[-.17, .05, .03, .13, -.06, .18, .20, -.01, -.03, .02, .05, -.09, -.28, .05, -.38, -.05, .49, -.28, .04, .04, .13, .03]
<75> + <3>
[-.20, -.20, .07, .11, -.05, -.03, .07, -.17, .14, .07, -.02, .06, -.13, -.12, .17, .06, .06, -.37, -.39, .33, .27, .24]
<84> + <2>
[-.09, -.28, .06, -.19, .05, .11, -.04, -.15, .01, .14, .02, .00, -.04, -.39, -.40, .13, .05, -.21, .22, .09, .14, .20]
<84> + <10>
[-.01, -.16, .05, .01, -.02, .04, .10, .05, .26, .09, -.10, -.18, .11, -.16, -.11, -.16, .29, -.07, -.14, -.06, .14, -.42]
<80> + <10>
[-.28, -.22, -.04, .18, -.05, .01, .05, -.35, -.05, .02, .00, .07, .06, -.05, -.40, -.07, -.06, -.11, .07, .37, -.11, .07]
<84> + <10>
[.06, -.07, -.20, -.24, -.05, -.03, .09, -.08, .09, .09, .02, .07, .16, .22, .04, -.12, .23, .24, -.22, -.15, .03, -.08]
<80> + <10>
[-.16, -.15, -.02, .19, -.10, -.08, .06, -.12, -.15, -.19, -.17, .10, -.01, -.21, .15, .12, .60, -.47, .08, .28, .16, .23]
<82> + <2>
[-.19, -.28, -.04, .17, -.09, .14, -.14, -.17, -.04, .15, .07, -.01, -.21, -.26, -.36, .02, -.01, -.23, .09, .21, -.04, .02]
<84> + <10>
[-.01, -.20, -.14, .20, -.07, .10, .01, -.38, -.25, .04, .03, -.04, .02, -.33, -.67, .29, -.04, -.34, .25, .09, -.02, .06]
<75> + <10>
[-.22, -.15, .05, .01, .07, .01, .16, -.05, -.09, .09, .00, -.08, .04, -.31, -.04, -.15, .18, -.05, -.04, .04, .11, .27]
<80> + <11>
[-.31, -.30, .14, .18, .03, -.08, .13, -.11, -.07, .08, -.01, -.10, .06, -.09, .31, -.01, .27, -.33, -.09, .22, .09, .20]
<80> + <2>
[-.04, -.20, -.11, -.05, -.26, .26, .09, -.24, .05, .44, -.02, -.05, -.06, .12, -.38, -.02, -.01, -.47, .16, .34, .07, .16]
<84> + <10>
[-.05, -.35, -.16, -.02, -.03, -.17, .07, -.18, -.06, .05, .27, -.01, .16, -.21, -.28, -.06, .29, -.11, .08, .04, .04, .02]
<80> + <10>
[-.08, -.21, -.11, .12, .12, -.08, -.39, -.22, .01, -.04, -.05, .08, .10, -.21, -.02, -.01, .20, -.25, -.41, -.03, -.01, .29]
<80> + <11>
[-.23, -.07, .03, .05, -.01, -.10, -.05, -.04, -.09, -.13, .05, .01, .06, -.18, .12, .13, -.35, -.33, .18, .11, .03, .30]
<84> + <2>
[.02, -.26, -.31, -.04, .02, -.07, -.15, -.04, .15, .04, -.05, -.06, .04, -.33, -.04, -.13, .12, .24, .26, .47, -.07, -.13]
<80> + <10>
[-.02, -.23, -.22, -.08, .04, .01, -.03, .04, -.06, .10, -.14, -.12, .32, -.06, .05, -.35, .27, .11, -.17, .09, -.63, -.02]
<80> + <10>
[.11, -.07, .06, -.04, -.04, .17, .13, -.25, .00, -.13, -.12, -.09, -.09, .10, -.14, -.01, -.21, -.57, .30, .13, -.07, -.07]
<84> + <10>
[-.03, -.23, .30, .09, -.10, .28, .08, -.33, .02, .15, -.06, -.13, .06, -.52, -.33, .02, -.11, -.49, .07, .25, -.05, .25]
<84> + <10>
[-.14, -.34, .06, -.09, -.16, .23, -.04, -.26, -.09, -.04, -.07, .02, .18, -.08, -.31, -.12, .10, -.57, .06, .22, .12, .11]
<84> + <10>
[-.04, -.25, .03, -.06, -.06, .13, .03, -.02, .00, -.06, -.07, .14, .17, -.76, .02, .24, .07, -.33, -.08, .26, .03, .25]
<84> + <11>
[-.07, -.22, .10, -.12, .02, .19, .15, -.20, -.11, .12, .01, -.31, .02, -.05, -.56, -.38, .44, -.23, -.21, .33, .13, .21]
<80> + <10>
[.00, -.16, -.05, .17, -.09, .12, .11, -.22, -.15, -.05, .00, -.06, -.04, -.27, -.21, .16, .18, -.22, .06, .04, -.12, .09]
<75> + <10>
[-.18, -.12, .16, -.02, .00, -.04, .00, -.03, -.01, -.08, .11, -.06, -.07, -.22, .30, .08, .21, -.11, -.30, -.12, .05, .39]
<80> + <11>
[-.19, -.21, -.01, .05, .03, -.10, -.05, -.04, -.36, .02, .04, -.01, .18, .19, .23, -.21, .11, -.17, .03, .26, .05, .12]
<80> + <11>
[.06, -.24, .20, .14, -.27, .16, .13, -.09, .09, -.14, -.22, -.01, -.23, -.41, -.29, .06, .19, -.15, .07, .25, .05, -.06]
<84> + <10>
[.02, -.27, .13, -.18, .02, .22, .18, -.04, -.06, .02, .12, -.02, .02, .12, -.35, -.38, .36, -.22, -.20, .15, .03, -.04]
<80> + <10>
[-.21, -.22, -.12, .02, .04, .04, -.06, .20, .15, .07, -.03, -.12, -.08, -.15, -.15, -.20, .50, .05, .04, .07, -.01, .13]
<80> + <10>

[-.02, -.13, .03, .27, .03, .00, -.03, -.04, .06, -.02, .07, -.03, -.19, -.01, .04, -.18, -.07, -.25, .00, .05, .00, -.19]
pc + A
[-.05, -.03, .08, .59, -.06, -.13, -.05, .07, -.02, -.07, .21, -.11, -.23, .11, -.10, -.18, -.37, -.16, -.04, -.05, .01, -.13]
pc + A
[.10, -.17, .12, .65, -.06, .40, -.14, .16, .12, -.04, .13, .03, -.46, .05, -.16, -.43, -.21, -.28, .00, .02, -.02, .18]
fb + A
[.21, -.14, -.09, .26, -.03, .22, .00, .01, -.09, -.14, -.09, -.02, -.05, -.01, -.07, -.23, .43, -.18, -.11, -.04, .25, .02]
ns + A
[.17, -.11, -.72, .12, .04, .02, .05, -.04, -.07, -.05, -.01, -.14, -.21, -.03, -.21, .07, -.09, -.29, .04, .04, -.01, -.08]
pc + E
[.31, -.02, -.01, .04, -.08, .44, -.13, -.08, .15, .00, -.18, .06, -.03, -.05, .03, -.19, .38, .04, -.07, .01, .10, .03]
ns + E
[-.11, -.03, .05, .57, -.02, -.25, .05, .26, .14, -.35, .04, -.10, .12, .00, -.04, -.34, .05, -.05, -.05, .03, .03, .15]
qb + A
[.19, .02, .02, .42, -.15, .17, -.02, .04, -.09, -.05, -.17, -.05, -.17, -.37, .01, -.04, -.20, -.25, -.09, -.06, .18, -.09]
qb + E
[.12, .05, -.02, .25, .09, .10, -.05, .01, -.07, -.03, -.16, -.01, -.01, .01, .00, -.17, .11, .05, -.10, -.05, .19, .07]
ns + E
[-.07, .02, .01, .71, -.09, -.15, .09, .08, .04, -.22, .01, -.02, .11, .05, .08, -.18, -.04, -.08, .00, -.07, .07, .07]
qb + A
[.07, .03, -.09, .20, -.10, .33, .02, -.01, .07, .02, .08, .06, -.29, -.08, .04, .01, -.26, -.07, .01, -.22, .01, -.10]
qb + E
[.03, .03, -.14, .50, -.17, -.11, .12, .17, .01, -.22, .04, .11, -.06, -.05, .10, -.12, .12, -.07, -.20, .02, .23, .12]
qb + A
[-.06, .04, .13, .43, -.11, -.04, .43, .08, .18, -.08, .04, .00, .02, -.11, .08, -.04, .08, .03, .11, .03, .03, .09]
tj + A
[.07, .12, -.05, .22, -.21, .13, .00, -.03, .09, -.31, -.05, .12, -.01, -.07, -.04, -.09, -.01, -.21, -.05, .15, .09, .01]
qb + E
[.12, -.11, -.08, .61, -.08, .06, -.05, -.04, .03, -.04, -.04, -.07, .07, -.01, .02, -.21, .05, -.10, -.08, .04, .19, .21]
ns + A
[.11, -.14, -.01, -.03, -.04, .08, -.05, .00, .04, .01, .00, -.02, -.44, -.09, .26, -.03, -.10, -.16, .02, .00, -.13, -.14]
pc + E
[-.05, .04, -.02, .07, .03, .01, .08, -.03, .07, -.17, -.01, .05, -.21, .01, -.10, .03, -.17, -.23, -.01, .00, -.19, -.02]
pc + A
[-.09, -.13, .14, .34, .09, -.11, -.08, -.01, .17, .00, .15, -.16, -.22, .00, -.13, -.06, -.30, -.27, .09, .03, -.17, -.20]
pc + A
[.06, .11, .12, .41, -.34, .34, .04, .02, .13, -.04, .06, -.20, -.40, .00, .06, .14, -.40, -.17, .04, -.09, -.03, .02]
qb + E
[.08, .12, -.17, .50, -.14, .23, -.14, .11, .04, -.15, .10, .09, -.38, -.07, .05, -.11, -.70, -.05, .00, -.11, -.01, .13]
qb + E
[-.12, .06, .15, .59, -.04, -.09, -.02, .12, .03, -.09, .00, -.05, .00, .02, .08, -.20, -.17, .13, -.02, -.03, .11, .09]
tj + A
[.08, -.12, .07, .21, .48, .02, -.04, -.01, .05, -.01, .38, .03, -.23, .04, -.18, -.12, -.08, -.20, .02, .04, -.06, -.01]
pc + A
[-.06, -.08, .03, .07, -.07, .14, -.03, .25, .03, -.21, .08, .05, -.37, -.15, .16, -.09, -.21, -.01, .02, -.11, .03, -.05]
qb + E
[.04, .03, -.04, .49, -.19, .22, .01, -.21, .19, -.10, .15, -.09, -.34, -.04, -.06, -.08, -.16, -.18, -.02, -.09, -.03, .15]
qb + A
[-.10, .14, .05, .51, -.04, -.41, .16, .12, .03, -.21, .04, -.05, .02, .07, .18, -.14, .06, .08, .05, .00, .20, .10]
tj + A
[-.02, .44, -.02, .61, -.25, .23, .09, .06, .18, -.09, .11, .02, -.23, -.03, .13, .03, -.36, -.01, -.07, -.12, -.11, .16]
qb + E
[-.03, .01, .01, .65, -.17, .07, .09, .04, .20, -.15, .13, -.04, -.29, -.04, -.02, -.15, -.17, -.07, .03, -.07, -.07, .09]
qb + A
[.03, .15, .01, .19, -.31, -.37, .10, .03, -.19, -.13, -.09, -.02, -.35, -.17, .12, -.20, .19, -.08, .00, -.05, .15, -.02]
tj + E
[-.02, .15, -.02, .74, -.09, -.13, .10, .09, .12, -.07, .07, -.10, .10, .21, .07, -.23, .15, .06, .22, -.01, .05, .19]
qb + A
[.09, .04, .04, .47, -.02, -.07, -.05, .06, .19, -.05, -.01, -.04, -.23, .03, .03, -.12, -.12, .23, .03, .03, -.01, .07]
qb + A
[.02, .32, .09, .67, -.12, -.02, .25, -.01, .15, -.19, .07, -.09, -.20, .26, .14, -.02, -.13, -.06, .05, .03, -.07, .44]
qb + A
[-.02, .05, -.04, .41, -.03, .12, .15, -.03, .22, -.30, .04, -.09, -.09, -.06, .08, -.01, .19, .03, -.02, .02, .04, .20]
qb + A
